Below is a small trained network, with its code and all its weights. Each question gives an input and a class and asks what happens when units are switched off, that is, made to give their printed mean instead of their output.

import numpy as np


def w(rows, s, z=0):
    codes = np.array(rows[::2]) - 128.0
    scale = np.full(codes.shape[1], s)
    scale[-1] = z or s
    return codes * scale


def f(y):
    return np.maximum(y, 0)


def log_softmax(a):
    a = a - a.max(-1, keepdims=True)
    return a - np.log(np.exp(a).sum(-1, keepdims=True))


def net(x, mask):
    res = np.array(x, float).reshape(1, 5) / 4 @ E
    y = f(res @ A[0][:, :-1].T + A[0][:, -1])
    res = res + np.where(mask, y, B[0][:, -1]) @ B[0][:, :-1]
    return log_softmax(res[-1] @ U[:, :-1].T + U[:, -1])


A, B = {}, {}
E = w([
[18,116,49,177,221],'x0',
[188,2,39,151,104],'x1',
[218,101,219,247,230],'x2',
[220,209,55,104,190],'x3',
[132,48,176,6,231],'x4',
],0.0052)
A[0] = w([
[66,253,216,124,152,8],'neuron 0',
[180,27,53,151,106,30],'neuron 1',
[126,94,188,180,139,109],'neuron 2',
[52,69,198,149,100,47],'neuron 3',
[115,185,98,213,73,39],'neuron 4',
[146,128,163,168,151,90],'neuron 5',
[121,126,125,122,133,200],'neuron 6',
[130,101,145,58,171,50],'neuron 7',
[150,121,163,201,163,50],'neuron 8',
[126,87,155,46,192,54],'neuron 9',
[90,171,107,73,100,90],'neuron 10',
[98,139,81,67,83,59],'neuron 11',
[50,137,61,168,199,60],'neuron 12',
[180,129,152,192,183,64],'neuron 13',
[117,80,156,50,198,67],'neuron 14',
[217,231,31,90,201,31],'neuron 15',
[47,64,192,158,65,43],'neuron 16',
[185,144,172,102,84,60],'neuron 17',
[42,124,75,172,205,36],'neuron 18',
[100,140,91,83,88,65],'neuron 19',
[96,138,88,78,83,61],'neuron 20',
[156,75,94,150,125,78],'neuron 21',
[196,138,173,102,62,43],'neuron 22',
[97,127,72,81,85,68],'neuron 23',
[157,75,80,145,110,60],'neuron 24',
[163,133,166,185,174,44],'neuron 25',
[91,185,182,107,159,59],'neuron 26',
[128,183,106,196,71,77],'neuron 27',
[160,160,92,116,155,66],'neuron 28',
[177,123,157,105,72,90],'neuron 29',
[150,63,77,135,103,71],'neuron 30',
[178,134,155,96,86,68],'neuron 31',
[130,160,106,213,76,62],'neuron 32',
],0.018,0.012)
B[0] = w([
[118,206,155,1,103,230],'neuron 0',
[129,179,148,25,107,210],'neuron 1',
[73,102,118,136,166,208],'neuron 2',
[115,68,71,119,53,185],'neuron 3',
[221,102,98,112,155,211],'neuron 4',
[105,127,121,139,174,184],'neuron 5',
[115,220,102,200,143,233],'neuron 6',
[191,102,117,121,154,182],'neuron 7',
[90,100,140,121,189,196],'neuron 8',
[211,114,104,130,163,217],'neuron 9',
[79,107,133,114,184,202],'neuron 10',
[85,115,125,134,188,193],'neuron 11',
[140,111,230,175,88,207],'neuron 12',
[72,107,109,131,191,228],'neuron 13',
[213,117,100,133,165,229],'neuron 14',
[85,56,46,120,24,254],'neuron 15',
[101,76,62,127,41,195],'neuron 16',
[133,123,193,171,101,185],'neuron 17',
[140,113,241,170,97,195],'neuron 18',
[92,122,127,139,174,178],'neuron 19',
[93,99,134,127,180,185],'neuron 20',
[119,161,135,83,120,171],'neuron 21',
[141,102,213,165,94,192],'neuron 22',
[86,115,126,125,188,192],'neuron 23',
[137,151,148,68,117,170],'neuron 24',
[76,109,126,125,179,198],'neuron 25',
[136,169,136,53,119,181],'neuron 26',
[207,130,100,140,158,222],'neuron 27',
[121,105,109,122,89,156],'neuron 28',
[128,127,191,165,108,190],'neuron 29',
[124,167,133,67,123,181],'neuron 30',
[127,107,187,151,107,173],'neuron 31',
[205,115,101,139,162,210],'neuron 32',
],0.055,0.008)
U = w([
[89,80,109,113,205,71],'0',
[231,90,86,112,166,113],'1',
[138,163,129,41,119,229],'2',
[149,87,190,154,109,136],'3',
[119,57,52,113,76,178],'4',
[129,254,54,224,130,254],'5',
[140,137,98,133,128,13],'6',
[139,154,92,143,125,29],'7',
],0.0075,0.0099)

Each question gives the input, the list of numbers given to net, and the class t.
The units are the neurons (one row each of A and B). Each row of codes is followed by its name. A weight is (code - 128) times the scale printed after its matrix; where a second scale follows, it is the last column's (A, B and U).
mask holds one flag per neuron, in row order. A switched-off neuron (its flag False) gives its mean, the last column of its row in B, instead of its output. The means were averaged over made-up inputs and are rounded, as every weight is.
A unit's drop is (log p(t) with every unit on - log p(t) with that unit switched off) / (log p(t) with every unit on - log p(t) with every unit switched off).
The circuit of an input: a set's keep is (log p(t) with only the set's units on - log p(t) with every unit switched off) / (log p(t) with every unit on - log p(t) with every unit switched off). Starting from the 12 units with the biggest drops (on a tie, the unit counted first), units are removed one at a time, each time the one whose removal leaves the highest keep (on an exact tie, the one counted first), for as long as the keep stays at least 0.8.
circuit, biggest first: the units of the circuit, biggest drop first
k most important neurons: the k neurons with the biggest drops, biggest first
drop of u: that unit's drop, to one decimal
input [-8,5,5,3,7], class 3: 4 most important neurons : [neuron 22; neuron 17; neuron 29; neuron 31]
input [-6,7,3,2,5], class 2: circuit, biggest first : [neuron 1]
input [-1,-8,7,2,-1], class 2: 2 most important neurons : [neuron 0; neuron 26]
input [7,6,-6,-2,0], class 3: 3 most important neurons : [neuron 12; neuron 18; neuron 0]
input [6,8,-7,3,8], class 1: 2 most important neurons : [neuron 14; neuron 9]
input [7,-5,-6,3,2], class 3: 3 most important neurons : [neuron 12; neuron 18; neuron 13]
input [1,8,-1,-2,-7], class 2: 3 most important neurons : [neuron 1; neuron 30; neuron 24]
input [8,-6,-1,-1,8], class 1: 2 most important neurons : [neuron 14; neuron 9]
input [5,-3,5,-7,6], class 4: 2 most important neurons : [neuron 3; neuron 16]
input [-4,-5,7,7,-5], class 0: 3 most important neurons : [neuron 13; neuron 25; neuron 8]
input [-8,6,8,-3,8], class 0: 2 most important neurons : [neuron 2; neuron 13]
input [-2,-1,0,4,0], class 4: drop of neuron 15 : 0.3
input [-7,5,-4,-4,6], class 3: drop of neuron 27 : 0.2
input [5,4,0,-2,6], class 1: circuit, biggest first : [neuron 14]
input [2,-7,5,8,2], class 4: drop of neuron 15 : 3.4
